Below is a small trained network, with its code and all its weights. Each question gives an input and a class and asks what happens when units are switched off, that is, made to give their printed mean instead of their output.

import numpy as np


def w(rows, s, z=0):
    codes = np.array(rows[::2]) - 128.0
    scale = np.full(codes.shape[1], s)
    scale[-1] = z or s
    return codes * scale


def f(y):
    return np.maximum(y, 0)


def log_softmax(a):
    a = a - a.max(-1, keepdims=True)
    return a - np.log(np.exp(a).sum(-1, keepdims=True))


def net(x, mask):
    res = np.array(x, float).reshape(1, 4) / 4 @ E
    y = f(res @ A[0][:, :-1].T + A[0][:, -1])
    res = res + np.where(mask, y, B[0][:, -1]) @ B[0][:, :-1]
    return log_softmax(res[-1] @ U[:, :-1].T + U[:, -1])


A, B = {}, {}
E = w([
[107,173,29],'x0',
[220,116,97],'x1',
[89,5,2],'x2',
[98,170,142],'x3',
],0.0092)
A[0] = w([
[45,140,59,160],'neuron 1',
[51,186,1,187],'neuron 2',
[182,129,90,145],'neuron 3',
[168,189,57,98],'neuron 4',
[49,106,103,129],'neuron 5',
[186,145,176,148],'neuron 6',
[131,54,125,132],'neuron 7',
[143,165,96,251],'neuron 8',
[219,160,193,124],'neuron 9',
[221,150,157,93],'neuron 10',
[180,41,92,201],'neuron 11',
[100,56,151,206],'neuron 12',
[227,178,108,207],'neuron 13',
],0.012,0.0031)
B[0] = w([
[139,177,79,208],'neuron 1',
[146,114,28,245],'neuron 2',
[162,120,189,169],'neuron 3',
[168,72,97,179],'neuron 4',
[82,172,20,187],'neuron 5',
[111,230,113,191],'neuron 6',
[85,2,115,188],'neuron 7',
[147,145,124,175],'neuron 8',
[135,210,112,216],'neuron 9',
[187,239,105,186],'neuron 10',
[52,24,214,227],'neuron 11',
[53,118,116,192],'neuron 12',
[227,120,120,197],'neuron 13',
],0.0084,0.011)
U = w([
[30,111,100,3],'0',
[164,221,146,96],'1',
[68,94,176,242],'2',
[200,81,130,21],'3',
[2,194,219,143],'4',
[83,194,99,226],'5',
[131,152,80,112],'6',
],0.013,0.0042)

Each question gives the input, the list of numbers given to net, and the class t.
The units are the neurons (one row each of A and B). Each row of codes is followed by its name. A weight is (code - 128) times the scale printed after its matrix; where a second scale follows, it is the last column's (A, B and U).
mask holds one flag per neuron, in row order. A switched-off neuron (its flag False) gives its mean, the last column of its row in B, instead of its output. The means were averaged over made-up inputs and are rounded, as every weight is.
A unit's drop is (log p(t) with every unit on - log p(t) with that unit switched off) / (log p(t) with every unit on - log p(t) with every unit switched off).
The circuit of an input: a set's keep is (log p(t) with only the set's units on - log p(t) with every unit switched off) / (log p(t) with every unit on - log p(t) with every unit switched off). Starting from the 12 units with the biggest drops (on a tie, the unit counted first), units are removed one at a time, each time the one whose removal leaves the highest keep (on an exact tie, the one counted first), for as long as the keep stays at least 0.8.
circuit, biggest first: the units of the circuit, biggest drop first
k most important neurons: the k neurons with the biggest drops, biggest first
drop of u: that unit's drop, to one decimal
input [2,5,-1,-5], class 3: most important neuron	(neuron 13)
input [-7,1,8,-3], class 2: 2 most important neurons	(neuron 11; neuron 2)
input [7,-2,-3,5], class 6: circuit, biggest first	(neuron 2; neuron 4; neuron 6)
input [-6,-3,0,4], class 4: circuit, biggest first	(neuron 2; neuron 13)
input [6,-4,4,4], class 6: 2 most important neurons	(neuron 2; neuron 11)
input [2,-2,-5,7], class 1: circuit, biggest first	(neuron 11; neuron 7)
input [7,2,6,-2], class 0: 3 most important neurons	(neuron 11; neuron 13; neuron 10)
input [-5,-4,-7,-2], class 1: 2 most important neurons	(neuron 11; neuron 10)
input [-1,6,8,6], class 2: 2 most important neurons	(neuron 11; neuron 3)
input [-7,6,2,4], class 2: circuit, biggest first	(neuron 11; neuron 2)
input [7,2,0,8], class 6: 2 most important neurons	(neuron 2; neuron 4)
input [-8,2,7,6], class 2: 2 most important neurons	(neuron 2; neuron 11)
input [0,2,1,0], class 3: drop of neuron 5	0.3
input [0,8,7,3], class 2: circuit, biggest first	(neuron 11)
input [-2,-1,1,1], class 2: drop of neuron 7	-0.1
input [-7,-2,6,-6], class 2: drop of neuron 2	0.3
